Below are the code and all the weights of a small trained network. Each question names an input and a class and asks about switching units off, where a switched-off unit gives its printed mean instead of its output.

import numpy as np


def w(rows, s, z=0):
    codes = np.array(rows[::2]) - 128.0
    scale = np.full(codes.shape[1], s)
    scale[-1] = z or s
    return codes * scale


def f(y):
    return np.maximum(y, 0)


def log_softmax(a):
    a = a - a.max(-1, keepdims=True)
    return a - np.log(np.exp(a).sum(-1, keepdims=True))


def net(x, mask):
    res = np.array(x, float).reshape(1, 7) / 4 @ E
    y = f(res @ A[0][:, :-1].T + A[0][:, -1])
    res = res + np.where(mask, y, B[0][:, -1]) @ B[0][:, :-1]
    return log_softmax(res[-1] @ U[:, :-1].T + U[:, -1])


A, B = {}, {}
E = w([
[156,166,191],'x0',
[2,143,119],'x1',
[106,118,75],'x2',
[147,219,69],'x3',
[121,93,207],'x4',
[128,244,149],'x5',
[13,154,116],'x6',
],0.0078)
A[0] = w([
[86,142,223,136],'N1',
[176,157,52,179],'N2',
[145,43,135,132],'N3',
[136,193,75,100],'N4',
[97,114,79,48],'N5',
[77,175,163,119],'N6',
[159,121,57,154],'N7',
[90,177,185,149],'N8',
[142,21,142,152],'N9',
[132,184,134,145],'N10',
[197,103,47,198],'N11',
[178,128,112,90],'N12',
[33,78,168,176],'N13',
[142,154,150,2],'N14',
[168,31,123,46],'N15',
[128,112,230,175],'N16',
[184,87,90,34],'N17',
[143,254,106,185],'N18',
],0.013,0.0059)
B[0] = w([
[161,210,86,200],'N1',
[183,69,178,212],'N2',
[62,137,150,207],'N3',
[162,37,84,188],'N4',
[83,156,105,157],'N5',
[158,125,49,184],'N6',
[140,72,163,186],'N7',
[163,196,73,192],'N8',
[39,152,158,233],'N9',
[170,108,88,180],'N10',
[108,62,177,228],'N11',
[133,94,180,166],'N12',
[79,191,35,237],'N13',
[17,156,25,134],'N14',
[85,131,156,198],'N15',
[118,191,139,229],'N16',
[110,98,174,166],'N17',
[255,90,123,254],'N18',
],0.01,0.0093)
U = w([
[46,203,227,120],'0',
[169,68,2,69],'1',
[72,112,158,119],'2',
[197,246,165,107],'3',
[177,191,84,252],'4',
[211,103,152,2],'5',
[163,100,155,188],'6',
[36,177,40,73],'7',
],0.0069,0.0085)

Each question gives the input, the list of numbers given to net, and the class t.
The units are the neurons (one row each of A and B). Each row of codes is followed by its name. A weight is (code - 128) times the scale printed after its matrix; where a second scale follows, it is the last column's (A, B and U).
mask holds one flag per neuron, in row order. A switched-off neuron (its flag False) gives its mean, the last column of its row in B, instead of its output. The means were averaged over made-up inputs and are rounded, as every weight is.
A unit's drop is (log p(t) with every unit on - log p(t) with that unit switched off) / (log p(t) with every unit on - log p(t) with every unit switched off).
The circuit of an input: a set's keep is (log p(t) with only the set's units on - log p(t) with every unit switched off) / (log p(t) with every unit on - log p(t) with every unit switched off). Starting from the 12 units with the biggest drops (on a tie, the unit counted first), units are removed one at a time, each time the one whose removal leaves the highest keep (on an exact tie, the one counted first), for as long as the keep stays at least 0.8.
units of the circuit, in order: the units of the circuit, biggest drop first
most important unit: the unit with the biggest drop
top k neurons: the k neurons with the biggest drops, biggest first
drop of u: that unit's drop, to one decimal
input [-1,7,-3,-2,2,3,-1], class 7: top 2 neurons => [N13; N18]
input [-5,2,-1,-3,4,-6,3], class 7: most important unit => N13
input [1,-2,0,-3,-5,4,2], class 5: units of the circuit, in order => [N13; N18; N9]
input [-8,4,-6,7,-4,2,-3], class 6: units of the circuit, in order => [N13; N2]
input [-8,-4,4,-1,-5,-3,4], class 2: top 2 neurons => [N18; N11]
input [7,8,6,2,0,2,0], class 1: units of the circuit, in order => [N6; N16; N18]
input [-1,-3,6,3,-5,-2,-6], class 5: units of the circuit, in order => [N2; N13]
input [0,5,-6,-5,5,4,0], class 7: top 3 neurons => [N13; N18; N2]
input [5,-6,5,-8,-5,2,-1], class 2: units of the circuit, in order => [N18; N1; N8]
input [-4,1,-5,-7,-7,2,3], class 7: units of the circuit, in order => [N18; N13]
input [-6,4,2,6,0,0,-6], class 5: top 2 neurons => [N13; N2]
input [3,-3,-8,-7,3,3,-1], class 0: top 2 neurons => [N18; N9]
input [5,-6,6,3,-4,5,3], class 1: top 2 neurons => [N4; N10]
input [7,-4,-1,3,-7,5,-4], class 5: top neuron => [N18]
input [-5,3,4,-8,2,-2,-4], class 7: top 2 neurons => [N13; N2]
input [1,1,-1,-7,-7,-5,4], class 7: drop of N2 => 0.1
input [-7,-8,-3,8,8,-7,-1], class 0: drop of N9 => 0.2
input [-6,2,6,1,0,8,-6], class 5: drop of N13 => 0.2
input [-6,4,0,-3,3,-7,-2], class 7: top 2 neurons => [N13; N2]
input [-5,-2,-8,-4,0,8,7], class 4: top neuron => [N6]
